Each row has a name. After each piece below comes the name of the row it's from, unless a question asks for something else. Each question is about the rows just above it.

Vilu: [104  96  97  62 116 107 155 118 137 138 109 124 155 170  90  27 122 119
 117 162 132 121 120  61  82 128  90]
lal: [152 146 124 127 169 145 119 109 122 128 177 149 146 118 130  90 191 164
  69 124 126 121 120 113 153  95 166]
besut: [144 154 150 102 171 108  77 127 140  97 154 146 159 101 157 156 155 172
  88 142 137 116  90 114 169 121 160]
The row with [155 170  90  27 122 119] is	Vilu
Which row holds [104  96  97  62 116 107 155 118 137 138 109 124 155 170  90  27 122 119
 117 162 132 121 120  61  82 128  90]?	Vilu
[124 155]	Vilu

Ruzod: [ 99  98 107 111 117 115 115 110 114 113 123 189 117  96 112 113 200 178
 130 189  86 178 129 172 128  76 193 142  87 242  35 156 108 114 121 120
   5 225 154 149  44 108 131 208  98 106 207 122]
kimu: [110 123 114 115 112 107  99 100 107 111 117 115 115 110 114 113 123 111
 109 112 103 117 111 113 105  97 110 106 106 122  95 109 103 105 109 114
  92 123 105 116 104 104 107 126 102 115 116 105]
Leten: [148 184 152 156 201 143  39  90 100 108 212 159 101  64  80 100 198 155
 103 209  64 142 137 148 107  96 163 146  78 230  20 132 121  80 121 161
  26 209 134 143  28  76 133 179 107 111 181 120]
Vilu: [109 129 115 120 114 104  95  98 105 110 120 120 119 113 118 116 126 113
 113 109 101 120 113 117 105  92 111 108 105 128  93 110 100 105 106 114
  85 129 106 120 104 105 105 135  98 118 120 106]
kuni: [115 119 121 116 102 118 105 102 108 124 123 108 116 106 116 118 135 105
 107 115 102 115 114 108 100 106 100 101 107 119  92 106 113 107 117 131
 101 121  95 121 106  94 142 123 109 123 112 102]
Fito: [158 176 156 138 181 170  61  85  97 116 198 143 114  73  76 102 185 131
  86 207  62 116 149 135  92 100 132 154  89 210  30 115 116  97 117 192
  52 195 123 139  47  70 137 174 110 136 153 124]
fiset: [109 116 120 127  90 108 112 112 100 131 119 112 127 120 134 133 122 109
 129  87 107 116 125 111 111 106  98 106 114 114 116 103 114 114 108 126
 111 113  96 135 126 106  98 126 103 133 110 111]
besut: [127 113 114 122 128 119 105 103 110 109 113 122 120 120 123 118 120 116
 118 102 109 124 115 119 111  93 116 106 109 122 103 114 100 107 107 103
  89 124 110 118 111 114 105 132  98 119 120 107]
lal: [107 131 117 123 105 102  98  98 106 118 119 120 126 120 129 124 131 111
 118 100 103 125 115 117 105  89 107 102 108 126  95 109 100 107 108 117
  85 129 100 126 112 104 102 140  97 126 120 103]
konoz: [140 168 139 135 171 138  92 103 128 141 159 151 127 114 110 114 162 139
 109 175 106 141 130 145 116 103 148 139 112 179  76 137 113 113 127 142
  75 177 139 128  88 114 140 167 118 126 155 125]
femiz: [105 127 111 120 113  97 100 103 110 109 113 122 120 120 123 118 120 116
 118 102 109 124 110 119 111  93 116 106 109 122 103 114 100 107 107 103
  89 124 110  95 111 114 105 132  99 115 121 107]
movar: [115 110 122 131 107 110 113 127 112 133 131 113 110 105 126 127 133 123
 132 109 116 127 116 114 122 128 119 105 112 119 115 117 134 110 125 119
 119 113 106 130 114 108 108 109 121 113 123 111]
[ 99 100 107 111 117 115 115 110 114 113 123]	kimu
Where do [127 116 114 122 128 119 105] appear?	movar
[158 176 156 138 181 170  61  85  97 116 198 143 114  73  76 102 185 131
  86 207  62 116 149 135  92 100 132 154  89 210  30 115 116  97 117 192
  52 195 123 139  47  70 137 174 110 136 153 124]	Fito
Which row holds [127 113 114 122 128 119 105 103 110 109 113 122 120 120 123 118 120 116
 118 102 109 124 115 119 111  93 116 106 109 122 103 114 100 107 107 103
  89 124 110 118 111 114 105 132  98 119 120 107]?	besut
The rest of the row after [ 98 118 120]:	[106]
Which row holds [129 100 126 112 104 102 140]?	lal
Where do [ 99 100] appear?	kimu

femiz: [106 109 127 100 142  83 148 123  98 149 124 163 124 154  98]
fiset: [142  87 134 197 165  53 150 133 164 154 187 107 142 171 100]
movar: [126 103 170 112 114 111 127 132  96 132 147 125 184 150 145]
kuni: [100 136 120 155 125  72 143 127 121 138 134 143 188 158  44]
Leten: [100 136 120 155 125  72 143 127 121 138 134 143 188 158 152]
konoz: [116 155  99 135  88 144 116 133 163 160  94 132 120  56  81]
Ruzod: [131 146  87 128 143 169 137 124 137 132 145 111 133 119 189]
Fito: [ 97 130 130  65 134 131 181 133  78 138 140 124 169 143 114]
besut: [126 103 170 112 114 111 127 132  96 112  95 142 107 149  74]
kimu: [121  96 116 141 123 151 133 129  82 157 107 120  32  92  96]
Vilu: [129 131 141  57 143 138 155 127 110 100 125 140 175 175 180]
lal: [132 152 162  85 132 129 125 126 131 126 153 107 159 149 121]
Which row holds [103 170 112 114 111 127 132  96 132 147 125 184]?	movar
After [133 163], its row goes on with	[160  94 132 120  56  81]

kimu: [142 143 132 119 103 160 133 122 123 127 141 114]
movar: [112 144 179 124 128  90  94 116 163 143 153 132]
besut: [137 134 148 118  93 164 123 134 116 130 117 103]
Fito: [127 130 137 120 111 133 128 139 131 130 145 129]
Ruzod: [163 137 148 115 108 143 121 132 134 130 141 122]
lal: [160 144  95 121 134 156 147 120 126 121 172 137]
Vilu: [120 107 157 130 138 127 134 150 124 134 134 127]
Leten: [116 129 114 126 133 156 154 120 122 127 129 138]
fiset: [ 47 130 122  94 163 128 116  90 124 121 109 145]
femiz: [104 114 116 132 111 108 105 111 126 119 137 144]
After [134 156], its row goes on with	[147 120 126 121 172 137]
After [142 143], its row goes on with	[132 119 103 160 133 122 123 127 141 114]
The one value in femiz and fiset:	[116]
[124 128  90  94 116 163] is in which row?	movar
Go on from [163 128 116  90 124] to the end of its row.	[121 109 145]

besut: [ 49  70 139 116  89  92 115  53  60 185  77 115 188  70 125  28 169  75
 179 240 230 205]
kimu: [217  81 170 243  68 105 240 165  96 193  76  69  29 235  48 183 203 241
 115  94 130 159]
Fito: [170 216  92 116  89 139  87 167 216  95 143 207 105  94 121 132  95 137
 165  96  95 115]
The row with [ 92 116  89 139] is	Fito
The rest of the row after [ 94 121 132  95]:	[137 165  96  95 115]
[ 49  70 139 116  89  92 115  53  60 185  77 115 188  70 125  28 169  75
 179 240 230 205] is in which row?	besut

konoz: [131 131 184 120 130 132 131 125 141 128 145 127  82]
kimu: [127  94 190 182 142 103 127 128  90 128  93 123  74]
fiset: [127 202 104  68 127  88 125 124  85 128  93 123  74]
Vilu: [127  68 104 202 127  88 125 124  85 128  60 126 137]
kuni: [130 136 195 123 118 122 124 128 116 128 133 129  73]
femiz: [127 199 110  55 132 179 128 129 185 122 203 122 147]
The row with [ 68 104 202] is	Vilu
The rest of the row after [110  55]:	[132 179 128 129 185 122 203 122 147]

Fito: [104 117 160  50 117  22  30  42 176 137 240 134 118 124 181 194]
lal: [118 154 136 129 109 154 157 140 125  94 139 131 108 112 110 140]
besut: [104  46  61  50 117  22  30  43  83 137  33  72 113 105 101  33]
Ruzod: [131 154 137 129 184 165 193 185 143 158 111 183 189 186 131 158]
konoz: [192 202 154  99 179 167 187 192 136 155  92 175 197 194 116 155]
movar: [116 153 164 211 114 197 176 160 177 119 226 142 102 112 168 178]
femiz: [ 58  61  89 112  64  83  67  75  81  71 118  78  66  66  92 101]
Where do [131 108 112 110] appear?	lal
After [154 136 129], its row goes on with	[109 154 157 140 125  94 139 131 108 112 110 140]
Go on from [ 50 117  22  30  43] to the end of its row.	[ 83 137  33  72 113 105 101  33]

